Each name stands for a flat space through zero: a line, a plane or more. A row that begins with a name and a colon came from that space; any other row is followed by the name of the space it lies nearest, among the names in its block.
hh-lb: [  79  -71   33 -165  -21  270 -190  166  -37  225   43  282    0 -124
   46  -76  -57 -163   -1  -25  -33  -58 -142 -225 -122 -262   49  -43]
qr-bs: [ -13   72  -97   86   90 -213  222  181 -138  -59  -23   19 -266 -124
   35  238  163  -15  198 -138 -257   18  -42   73   33  294  -80   99]
qr-bs: [  51  -58  117   60   35  -28   15 -123   22   -5   21  -72  -83  103
   19  -23    7  -51  -36  -86  -13   23  -40   86   94   73 -107   15]
dg-bm: [  -7 -112   38   31   48   -5  -85    6   16   15  -56   20  -62 -329
 -118   14    1  163   84 -235  -93  -39 -160  186 -178   59  -67    7]
qr-bs: [ -35  255  -37 -133  -13  -57   59   74  -97  101 -129    0   47 -180
  -62   28  -85  -76  104   22  -92  -86   31   21   34  -34  134  -37]
dg-bm: [-136  342 -301 -134 -143  -44  -87  251 -167   39 -101  -88 -107  -24
  157  122  -61  -12  -49   -1   22  -18  225  -88   41  148  227  -11]
hh-lb: [ -59    9  -13    9  127  -51  -33  -43  -46  -37  -74 -149   18  -12
   41  -15   38   97  -69 -161 -100  112  -56  111  154   76   19  -88]
dg-bm: [-122  231    2  -63   11  -40   14 -176   -8   53  -95  -60  102  107
  -19  104 -102  138  134  174   25  -13   59  -10  -19   17  105   58]
jf-jh: [ 154  -36    0  -54  -58   67   82  126   59   82   47   88   62   33
   14  -80  -32 -256  -80   97   28 -105   50 -161    5 -163   14  -43]
hh-lb: [-156 -271  169 -142  100  300 -351 -186   69   51   28  144  296  170
   44 -214  -83  218 -161  225  205   88 -115 -161 -237 -394   57 -128]
hh-lb: [ -77 -222   58  189  166 -240  149  222   -1 -231   24   65 -126 -220
    0   78  216  121  118 -194 -202   34 -184  178  -91  243 -242   71]
jf-jh: [ 109  208 -246  -60   -8  -19   60  -95  -15  209  -73 -167  -79  -67
   48  145 -182 -196  -83  -77   -3 -121  129   -7  -11  101  169   52]
hh-lb: [-161  -49  157  136   32 -221   54  132   11 -266   14   35  -79   61
   48   18  195  287  128   23  -27   77  -52  133   15  241 -207   97]
jf-jh: [-113  498 -110 -151  107 -219   93  -78 -185   73 -247 -240   17  -78
   31   77  -43  147   52   -3 -119   49  109  170  297  180  244  -41]
qr-bs: [  50   42  105  -25  -57  159  -78 -209   41   75  124  177  101   90
  -52  -88  -58  -29   55  194  170   27  -47 -103   41 -189   31  107]
jf-jh: [ 185 -231  -54    3  -40  238 -100  -91   51  156  102   68  -65  -68
  -51  -22  -77 -204 -105 -120   41  -52  -56  -85 -155 -163   -6  -24]
dg-bm: [-121  -82   62  121 -113 -168   88  313  -78 -273    9  -53 -136   23
   -2    5  146 -102   44 -132 -118   28   51   87   78  163 -186  -82]
jf-jh: [ 26  30 -91 -18 161  -8  80 -23  38  49 -20  22 174 -90   5  18   2  33
   3  31 -72  28 -78 -55  39 -74  96   2]
hh-lb: [  36  139   58  -24 -128   54 -186  107  -25   24   10  -20 -128   51
  112  -97   18   24  -61 -180   30   60  -10   23  254  102  -27    5]
jf-jh: [  45  -44    3   37  108   34  -37 -222  106   60  -17  -38   46   14
  -22   51    2  276   33  -11   15   41  -83   47  -64   36    4   71]
qr-bs: [ -27  164 -160 -152  -32  170 -238   19  -44  189  -54    9   45 -100
   85   -3 -143   16  -82  -76   45   -2   -1  -99  -11  -78  205  -21]
hh-lb: [  18   84   51  186  -72 -264  325  209  104 -248   59   -8   69   82
  -32   32  129  -99  145   83  -68  -29   58   10  204  156 -159   93]
jf-jh: [-174  416   -1  -96 -167  -70 -146  217  -85  -46   -6  119  -11   40
  160  -44   -6  131   79  141  142   29   84  -63  194  122   93  144]
dg-bm: [ 120  233 -124 -102   -9  100   29 -360   61  183    6  -53  188  135
  -34  -19 -144   41  -69  297  222   -8  149 -102   83 -158  259   68]
hh-lb: [ -17 -138  -57  -31  119  -68  120  221  -68   11    4  150  -76 -151
   53   75   53 -137   17   37 -112  -88  -45  -71 -231   -9  -33    5]
qr-bs: [-160 -379  302  103   78  -51   18  -52   40 -279   84  159  151  -45
 -173 -179  125  147   55  170   78   48 -130  129 -216 -169 -210  -51]
dg-bm: [ -17  -91   32 -147  138   41   -8   80 -154   34   -4  213   38 -239
  -46 -137   91   22  -33  124  -10   30  -79   -7  -90 -217   93  -95]
dg-bm: [ -15  -16   79   66   54 -125  117   -3   57  -51   13   26   52  -89
  -38   -2  -32  -97   53   12  -19  -76  -58   75  -39   39  -86   78]
dg-bm: [ 152   51  115 -124   26  194 -136 -497   80  248  -21  -71  130   87
  -89 -154 -194   45 -128  119  211  -20    6   44   33 -223  135  -13]
jf-jh: [-292 -207  112  124  117 -146  161  144   -4 -315   34  146  232  -49
 -120   44  119   53  221  168 -123   51 -122   -9 -184  -87 -140  -25]
hh-lb: [-146  309  -20  -21 -130 -166  -62  105 -150  -40 -120 -177 -263   62
  111  113  -14   60   61 -149  -49    8  129  145  154  341   -6   39]
jf-jh: [  48  310 -168  -54 -173  -65   91  189  -73   82  -75  -92 -110  -51
   18  119  -81 -227   61  -80  -84 -107  160  -44  128  122  102    5]
dg-bm: [ 104  -63   70   83   61 -123  332  -30  138  -66   57   66  230  -24
 -140  -32   -8 -223   72  218  -11 -116   -1  -38  -17 -138  -58   39]
hh-lb: [  14  -51   60 -113   96   91  -69  -53  -84  147  -73   14  -81   20
   28   20  -11   10    0  -46 -104    8  -67  -23  -61  -66   19  -89]
hh-lb: [  52   35  -96  -59  137   71   65 -165   66  156   -6  102  218 -164
  -88   50 -108    3   70  139    3  -60  -82  -86 -147 -183  149   66]
jf-jh: [-141  -76   -2  126  107 -141   70  -87   26 -157  -33  -66   31  -68
  -77  117   63  245  128  -27  -66   52  -63  149 -120  142  -72   56]
hh-lb: [ 170  -82  -95  -42  -62  178  -62   78   83  131  105  129   59  -63
   35  -86  -74 -220 -139   11  100  -77   -5 -179  -57 -184   61    9]
dg-bm: [ 135 -144   52  -18  -91  194  -88   34  174   19  138  196  155  161
   31 -159   46   97  -88  236  211    1   12 -230  -54 -232   -5   23]
qr-bs: [  45  249 -205 -158  -41  -86  199  355 -172  148  -76  159 -148 -209
   37  176   10 -217  151  101 -160 -164  108 -159  -99   31  144   32]
dg-bm: [-137 -142   91    8  128 -164   55  427  -94  -72  -55  153 -180 -193
  118   94  111  -78  116 -172 -273  -77 -170   21 -192  160 -199    0]
jf-jh: [-103   65   25   32  -67 -140   90  319  -56  -36   17  209 -164 -189
   25  157   -3 -166  243  -21 -118 -159  -59  -27 -205  155 -131  167]
jf-jh: [-218  273 -119  -50  -91  -15 -105  103  -89  -78  -22  -44   98  122
  116   25  -49   12    1   75   57   89  105  -96  170   37  140    2]
qr-bs: [-135 -357  249  143   55  -12 -174   94   79 -315   66    7   64   93
   30 -223  222  329 -106 -118   33  198 -155  132   61   14 -244 -111]
hh-lb: [-220   35   63   98  120 -265   13   -2  -80 -253  -77 -164  -83   37
   71   18  159  342    8  -75  -42  155   -6  259  123  305  -91   14]
qr-bs: [  19   27  226   83  121 -176  136 -176   -8 -133  -64 -124   23  -13
 -131  -95  148  217   89  -72 -106  123  -94  280  285   98 -110  -44]
hh-lb: [-113 -490  175  174  168  -77   10   60    4 -221   15   11 -142  -47
  -51   49  204  189   60 -205 -188   78 -200  169 -257  110 -308  -77]
qr-bs: [ -13  314   92  -19 -357   35  -94  101   35 -102  100  109  108   98
  -42 -200  -32  -33   48  202  272   -1  151  -64  281  -74   45   85]
jf-jh: [ -19    3   79   -6 -186   73  -73   45  -56  -24   32   57 -101   12
  -82  -22   -9  -77   82  -14   30  -22   39    1  -23  -37  -51  -22]
qr-bs: [ -32 -139  150  -37   33   36  -32   10   13   13   -2   84   58  -49
  -42  -86  -49  -98   -8   28   -3  -65  -78    4 -134 -136  -68  -53]
dg-bm: [  67   23   69  -75   65   55    7 -217  -51  156 -100 -120 -103  159
  -11   73  -24   49   28  -23  -96   17   10   24   29    4   19  -76]
jf-jh: [-165   87  -99  151  140 -404  253  117  -29 -265 -113 -217  -28 -109
   15  146  131  190   68  -85 -151   36   49  248   63  366  -61   41]
hh-lb: [ -78   65 -210   45   78  -55   54   60   47  -56  -44 -149  182    9
   61   86  -36  -13  -58  -62  -78   47   27  -59   79   39  102  -43]
qr-bs: [  76   41  -88 -132  -10  155 -163  -56  -82  196  -21  -43 -119   50
  112  -23  -80  -89 -172  -75   46    9   48  -67   29  -45  121  -62]
qr-bs: [-122  167   31  100   38 -105   10 -286  -11 -165   25 -102   80  146
  -35    3   79  321   79  110  107  200   20  143  242  127   30  106]
jf-jh: [ 118  186  -19   17   42  -82   44 -254   55  102  -62 -180  -85   80
   31   58  -32  166  -17  -37   40    6   51  131  148  195   39  106]
dg-bm: [ -98  -54 -286   35   -8   58 -164  189 -145  -42  -52 -128 -181 -201
   38  150   68   90  -33 -402 -184  125  -29   54  -20  163   65 -112]
qr-bs: [ 467   45   -3 -103   60  339 -150 -758  226  427  -30 -264  208   46
 -163 -222 -243   83 -295  -80  221   18  -11   91  240 -287  244  -75]
dg-bm: [ 131 -744   83  162  249   91  -70   -4   84  -62   28    9 -194 -251
 -101   -5  222  257  -96 -403 -205   57 -293  194 -396   16 -284 -149]
dg-bm: [  15  -87  101  136  -66 -148   48    6  102 -130   19  -72 -142   60
    5   19   57  129   11  -39   64  -54   41  148  -75  227 -189  100]
qr-bs: [  18  139   -9  -20 -194  212 -250 -254   79   87  121   23   98  132
    7 -110 -192  -48  -92   92  316   18   62  -78   80 -121  106  115]
[ -25   -6   11    4  -31  140 -234 -419   53    0   17 -184  132  104
  -63 -153 -110  194 -190    1  254  127   47  129   94  -90  109  -41]	qr-bs
[ -18  154  211   81  -94 -139  107  -46   79 -173   78   91  118   92
  -72 -133   73  106  128  230  149   25   20   69  211   22  -89  138]	qr-bs
[ 139 -361  -58   48  104  179  -64   26  148   84   82   92   41  -47
   30    6   12  -18 -108 -106  -33  -25 -141 -135 -238 -130  -65  -26]	jf-jh
[-250 -117  -57   72  -79 -116 -161  585  -91 -246   35   68 -244   31
  298   52  158   22  -69 -204  -72   47    0  -57  -77  288 -181    4]	qr-bs
[  37 -204  -11  166  -48  -41   -5  156    8 -120  139  133 -227 -191
  -12   43  116  -27   50 -190  -13  -10  -99   84 -129  162 -189  133]	qr-bs
[-171   98    6   -1  -57  -25 -113  177  -99  -52  -23   40  -68 -106
   39   48  -25  -52   99 -156  -89   16  -67   29   20   93  -31   17]	qr-bs
[  16 -147  -59  -28  -85  127  -53  240  -28   58   93  195 -113   -3
   80   56  -17 -247   -4    6  -12  -89   -7 -213 -219  -82  -47   15]	qr-bs
[ 281  -77 -144  -73   92  298  -63 -267  128  313    9 -150  116  240
   83    2 -135 -171 -237  -82  -18   31   -3 -226  122 -212  151 -120]	jf-jh
[  89  265  -46   15 -190  -10    6  -64   -3   67   42    2 -117  -24
  -36   43  -73  -73   89    0  102  -58   92   31  123  112   43  160]	jf-jh
[ 210 -281  136   51  180   81   79 -511  229  147  -10 -120  139   74
 -156  -33 -109   84  -82   63   70  -75  -78   98 -202 -148  -57   -5]	dg-bm
[ 221  -23  -24   61  -70   46  -67 -255  100   39   23 -175 -106   32
  -51  -88   29  214 -156 -107  164   46   78  165  122   96   10   23]	jf-jh
[ 38  36  16 -42  58 -82 130 -81  -6  74 -86 -90  -6 -12 -39  44 -69 -94
   2  39 -51 -99  50  55 -59  10  18 -29]	dg-bm
